Here is a tiny trained network, its code and every weight. The questions are about switching its units off for an input and a target symbol, where a switched-off unit gives its printed mean instead of its output.

import numpy as np


def w(rows, s, z=0):
    codes = np.array(rows[::2]) - 128.0
    scale = np.full(codes.shape[1], s)
    scale[-1] = z or s
    return codes * scale


def norm(h):
    return h / np.sqrt((h * h).mean(-1, keepdims=True) + 1e-5)


def f(y):
    return y / 2 * (1 + np.tanh(0.7978845608 * (y + 0.044715 * y**3)))


def softmax(a):
    e = np.exp(a - a.max(-1, keepdims=True))
    return e / e.sum(-1, keepdims=True)


def log_softmax(a):
    a = a - a.max(-1, keepdims=True)
    return a - np.log(np.exp(a).sum(-1, keepdims=True))


def net(x, mask):
    ids = ['αβζθλξσφω'.index(c) for c in x.split()]
    T = len(ids)
    res = E[ids] + P[:T]
    u = 0
    for l in range(2):
        q, k, v = (norm(res) @ M[l].T for M in (Q, K, V))
        z = softmax(np.where(np.tri(T) > 0, q @ k.T / 3**0.5, -1e9)) @ v
        res = res + np.where(mask[u], z, O[l][:, -1]) @ O[l][:, :-1]
        u += 1
        y = f(norm(res) @ A[l][:, :-1].T + A[l][:, -1])
        res = res + np.where(mask[u : u + 16], y, B[l][:, -1]) @ B[l][:, :-1]
        u += 16
    return log_softmax(norm(res)[-1] @ U[:, :-1].T + U[:, -1])


Q, K, V, O, A, B = {}, {}, {}, {}, {}, {}
E = w([
[2,105,151],'α',
[32,94,99],'β',
[163,136,172],'ζ',
[126,171,98],'θ',
[18,63,171],'λ',
[150,104,117],'ξ',
[126,77,39],'σ',
[104,81,140],'φ',
[139,154,124],'ω',
],0.0044)
P = w([
[49,78,1],'0',
[61,96,6],'1',
[67,83,26],'2',
[63,81,37],'3',
[77,79,55],'4',
[64,81,78],'5',
[64,85,102],'6',
[44,95,124],'7',
[31,101,134],'8',
[24,109,142],'9',
[26,108,154],'10',
[19,112,162],'11',
[7,112,175],'12',
],0.00065)
Q[0] = w([
[76,44,204],'L0H1',
[35,135,195],'L0H1',
[166,254,89],'L0H1',
],0.0085)
K[0] = w([
[219,156,253],'L0H1',
[219,93,187],'L0H1',
[110,91,32],'L0H1',
],0.0082)
V[0] = w([
[41,146,15],'L0H1',
[121,222,142],'L0H1',
[164,252,242],'L0H1',
],0.0015)
O[0] = w([
[106,251,173,181],'L0H1',
[166,132,126,59],'L0H1',
[240,67,109,2],'L0H1',
],0.0022,0.00073)
A[0] = w([
[152,124,54,128],'L0N1',
[66,111,113,177],'L0N2',
[108,110,102,149],'L0N3',
[127,127,127,125],'L0N4',
[145,164,5,197],'L0N5',
[141,223,203,52],'L0N6',
[163,186,189,72],'L0N7',
[136,177,175,82],'L0N8',
[107,70,173,181],'L0N9',
[161,74,157,150],'L0N10',
[146,107,123,119],'L0N11',
[113,130,126,125],'L0N12',
[144,132,132,34],'L0N13',
[218,120,219,147],'L0N14',
[17,140,158,202],'L0N15',
[59,138,96,250],'L0N16',
],0.0032,0.0017)
B[0] = w([
[113,179,151,128],'L0N1',
[178,146,150,205],'L0N2',
[141,158,162,158],'L0N3',
[127,128,128,128],'L0N4',
[146,200,191,164],'L0N5',
[95,5,78,96],'L0N6',
[97,36,67,90],'L0N7',
[116,63,93,101],'L0N8',
[165,176,141,186],'L0N9',
[140,184,120,136],'L0N10',
[116,150,122,122],'L0N11',
[135,130,131,136],'L0N12',
[83,92,115,90],'L0N13',
[158,136,78,103],'L0N14',
[222,151,121,252],'L0N15',
[233,173,169,244],'L0N16',
],0.0026,0.0023)
Q[1] = w([
[171,225,253],'L1H1',
[121,160,222],'L1H1',
[60,7,51],'L1H1',
],0.0057)
K[1] = w([
[187,2,121],'L1H1',
[127,40,148],'L1H1',
[39,224,151],'L1H1',
],0.0072)
V[1] = w([
[93,175,200],'L1H1',
[204,4,150],'L1H1',
[154,114,11],'L1H1',
],0.0015)
O[1] = w([
[60,124,173,227],'L1H1',
[253,119,165,78],'L1H1',
[193,149,59,2],'L1H1',
],0.0024,0.00083)
A[1] = w([
[78,82,141,208],'L1N1',
[110,131,159,170],'L1N2',
[189,78,132,5],'L1N3',
[231,196,79,124],'L1N4',
[138,207,129,161],'L1N5',
[45,180,51,3],'L1N6',
[173,192,72,204],'L1N7',
[118,124,139,169],'L1N8',
[76,95,162,208],'L1N9',
[123,132,98,236],'L1N10',
[35,93,3,158],'L1N11',
[49,67,147,222],'L1N12',
[96,52,61,116],'L1N13',
[125,166,106,87],'L1N14',
[99,119,152,154],'L1N15',
[122,165,104,69],'L1N16',
],0.0045,0.0016)
B[1] = w([
[172,114,89,205],'L1N1',
[152,129,99,186],'L1N2',
[80,175,162,81],'L1N3',
[169,67,107,173],'L1N4',
[118,90,82,199],'L1N5',
[120,159,210,123],'L1N6',
[143,55,90,179],'L1N7',
[146,123,121,159],'L1N8',
[178,124,91,231],'L1N9',
[142,107,122,164],'L1N10',
[253,148,146,140],'L1N11',
[178,94,101,250],'L1N12',
[142,129,63,102],'L1N13',
[107,105,119,119],'L1N14',
[148,126,105,174],'L1N15',
[95,104,125,112],'L1N16',
],0.0039,0.0018)
U = w([
[194,119,54,125],'α',
[146,95,102,129],'β',
[88,38,186,202],'ζ',
[182,156,249,87],'θ',
[63,155,177,247],'λ',
[70,171,55,226],'ξ',
[109,138,132,3],'σ',
[25,54,55,42],'φ',
[170,227,135,157],'ω',
],0.016,0.0052)

Each question gives the input, a string of symbols that net reads in full, and the target symbol t.
The units are the heads (3 rows each of Q, K, V and O) and the neurons (one row each of A and B). Each row of codes is followed by its name. A weight is (code - 128) times the scale printed after its matrix; where a second scale follows, it is the last column's (O, A, B and U).
mask holds one flag per unit, layer by layer, with each layer's heads first. A switched-off unit (its flag False) gives its mean, the last column of its rows in O or B, instead of its output. The means were averaged over made-up inputs and are rounded, as every weight is.
A unit's drop is (log p(t) with every unit on - log p(t) with that unit switched off) / (log p(t) with every unit on - log p(t) with every unit switched off).
The circuit of an input: a set's keep is (log p(t) with only the set's units on - log p(t) with every unit switched off) / (log p(t) with every unit on - log p(t) with every unit switched off). Starting from the 12 units with the biggest drops (on a tie, the unit counted first), units are removed one at a time, each time the one whose removal leaves the highest keep (on an exact tie, the one counted first), for as long as the keep stays at least 0.8.
units of the circuit, in order: the units of the circuit, biggest drop first
k most important neurons: the k neurons with the biggest drops, biggest first
top k neurons in layer l: the k neurons of layer l with the biggest drops, biggest first
drop when u is switched off: that unit's drop, to one decimal
input ω λ θ φ φ α ξ ω β ω ξ ξ, target φ: 2 most important neurons : [L1N11, L0N16]
input α θ ξ, target ξ: top 3 neurons in layer 1 : [L1N11, L1N5, L1N12]
input ω ξ β ξ λ ξ ω ξ, target φ: 2 most important neurons : [L1N11, L1N5]
input σ ω λ λ β φ ξ, target θ: top 3 neurons in layer 0 : [L0N5, L0N1, L0N7]
input ξ σ φ, target θ: top 3 neurons in layer 1 : [L1N7, L1N13, L1N4]
input φ λ φ ξ ξ λ β φ ξ, target θ: 3 most important neurons : [L1N12, L1N1, L1N9]
input λ θ ω ω θ α φ ξ φ, target θ: units of the circuit, in order : [L1N7, L1N4]
input ζ ξ λ σ ζ, target α: 3 most important neurons : [L0N14, L0N5, L0N7]
input φ ξ φ β, target ω: units of the circuit, in order : [L1N11, L1N6, L0H1]
input ξ α φ σ θ θ, target ξ: 3 most important neurons : [L0N5, L1N12, L1N5]
input α λ β ζ, target α: top 2 neurons in layer 0 : [L0N7, L0N6]
input λ λ θ α ω σ ξ ζ φ, target α: top 2 neurons in layer 1 : [L1N6, L1N13]
input λ ζ φ ξ ω φ φ λ ω ξ ξ φ θ, target α: 3 most important neurons : [L1N4, L0N5, L0N16]
input λ α ξ, target λ: top 3 neurons in layer 0 : [L0N15, L0N5, L0N1]
input σ φ α λ λ λ ξ, target ζ: top 3 neurons in layer 1 : [L1N11, L1N5, L1N9]
input λ λ ξ, target ζ: drop when L0N14 is switched off : 0.2
input β σ ω λ λ ω, target φ: drop when L1N1 is switched off : 0.0
input λ λ ζ λ φ λ λ σ ξ λ λ ζ, target ζ: drop when L1N6 is switched off : 0.1
input ω σ ω λ ω ω, target φ: drop when L0N14 is switched off : 0.0
